Here is a tiny trained network, its code and every weight. The questions are about switching its units off for an input and a class, where a switched-off unit gives its printed mean instead of its output.

import numpy as np


def w(rows, s, z=0):
    codes = np.array(rows[::2]) - 128.0
    scale = np.full(codes.shape[1], s)
    scale[-1] = z or s
    return codes * scale


def norm(h):
    return h / np.sqrt((h * h).mean(-1, keepdims=True) + 1e-5)


def f(y):
    return np.maximum(y, 0)


def log_softmax(a):
    a = a - a.max(-1, keepdims=True)
    return a - np.log(np.exp(a).sum(-1, keepdims=True))


def net(x, mask):
    res = np.array(x, float).reshape(1, 2) / 4 @ E
    u = 0
    for l in range(2):
        y = f(norm(res) @ A[l][:, :-1].T + A[l][:, -1])
        res = res + np.where(mask[u : u + 5], y, B[l][:, -1]) @ B[l][:, :-1]
        u += 5
    return log_softmax(norm(res)[-1] @ U[:, :-1].T + U[:, -1])


A, B = {}, {}
E = w([
[84,228,64,117,14,120,231,1],'x0',
[231,112,161,147,76,54,11,91],'x1',
],0.0097)
A[0] = w([
[130,148,112,102,4,135,158,26,5],'0.n0',
[102,161,128,130,118,150,194,112,119],'0.n1',
[115,74,115,103,204,177,117,220,248],'0.n2',
[41,122,108,113,163,173,227,151,100],'0.n3',
[168,102,114,69,113,153,75,144,19],'0.n4',
],0.02,0.0021)
B[0] = w([
[158,156,145,252,150,99,146,129,244],'0.n0',
[65,54,105,82,141,58,35,75,196],'0.n1',
[139,154,176,117,202,102,104,105,252],'0.n2',
[142,97,134,85,69,217,174,137,249],'0.n3',
[83,93,103,149,98,111,132,122,163],'0.n4',
],0.028,0.022)
A[1] = w([
[166,126,81,5,39,172,113,202,58],'1.n0',
[139,254,76,212,131,63,165,144,4],'1.n1',
[134,129,72,167,35,117,139,110,195],'1.n2',
[129,224,137,119,221,155,202,158,87],'1.n3',
[91,180,125,160,220,61,143,155,210],'1.n4',
],0.026,0.0035)
B[1] = w([
[5,141,125,88,244,92,176,79,176],'1.n0',
[114,136,198,91,241,86,28,106,222],'1.n1',
[152,145,90,133,57,109,138,177,199],'1.n2',
[146,145,65,162,29,132,150,200,185],'1.n3',
[122,126,139,170,140,103,102,83,253],'1.n4',
],0.024,0.022)
U = w([
[122,78,75,176,8,111,137,111,143],'0',
[156,152,177,203,163,73,63,97,194],'1',
[198,188,197,92,152,204,150,174,58],'2',
[56,99,146,32,158,190,182,80,104],'3',
[175,171,38,88,131,154,121,97,2],'4',
],0.015,0.0056)

Each question gives the input, the list of numbers given to net, and the class t.
The units are the neurons (one row each of A and B). Each row of codes is followed by its name. A weight is (code - 128) times the scale printed after its matrix; where a second scale follows, it is the last column's (A, B and U).
mask holds one flag per neuron, layer by layer. A switched-off neuron (its flag False) gives its mean, the last column of its row in B, instead of its output. The means were averaged over made-up inputs and are rounded, as every weight is.
A unit's drop is (log p(t) with every unit on - log p(t) with that unit switched off) / (log p(t) with every unit on - log p(t) with every unit switched off).
The circuit of an input: a set's keep is (log p(t) with only the set's units on - log p(t) with every unit switched off) / (log p(t) with every unit on - log p(t) with every unit switched off). Starting from all 10 units, units are removed one at a time, each time the one whose removal leaves the highest keep (on an exact tie, the one counted first), for as long as the keep stays at least 0.8.
units of the circuit, in order: the units of the circuit, biggest drop first
unit that matters most: the unit with the biggest drop
top k neurons: the k neurons with the biggest drops, biggest first
top k neurons in layer l: the k neurons of layer l with the biggest drops, biggest first
drop when u is switched off: that unit's drop, to one decimal
input [8,-6], class 0: top 3 neurons -> (0.n0; 0.n3; 0.n2)
input [4,-6], class 3: units of the circuit, in order -> (0.n3)
input [5,-4], class 0: top 2 neurons in layer 0 -> (0.n0; 0.n2)
input [2,-1], class 0: top 3 neurons -> (0.n2; 0.n1; 0.n3)
input [-6,-5], class 2: top 2 neurons -> (0.n2; 0.n0)
input [-2,8], class 0: units of the circuit, in order -> (0.n2; 1.n1)
input [-3,8], class 0: top 3 neurons -> (0.n0; 0.n2; 0.n3)
input [-2,-5], class 3: top 2 neurons -> (0.n0; 0.n3)
input [-2,-3], class 2: top 2 neurons -> (0.n2; 0.n1)
input [-4,-3], class 2: top 3 neurons -> (0.n2; 0.n0; 0.n1)
input [-3,-7], class 3: top 2 neurons -> (0.n0; 0.n3)
input [3,-2], class 0: top 2 neurons -> (0.n2; 0.n3)
input [6,-7], class 0: top 2 neurons -> (0.n0; 0.n2)
input [-3,6], class 0: unit that matters most -> 0.n0
input [7,-8], class 0: top 2 neurons in layer 0 -> (0.n0; 0.n2)
input [-4,-6], class 2: top 3 neurons -> (0.n2; 0.n1; 1.n3)
input [-2,5], class 0: top 3 neurons -> (0.n0; 0.n2; 0.n3)
input [5,-5], class 0: top 2 neurons -> (0.n0; 0.n2)
input [-1,-4], class 3: drop when 0.n3 is switched off -> 0.1
input [-4,-4], class 2: drop when 1.n3 is switched off -> 0.0
input [2,-5], class 3: drop when 0.n3 is switched off -> 0.2
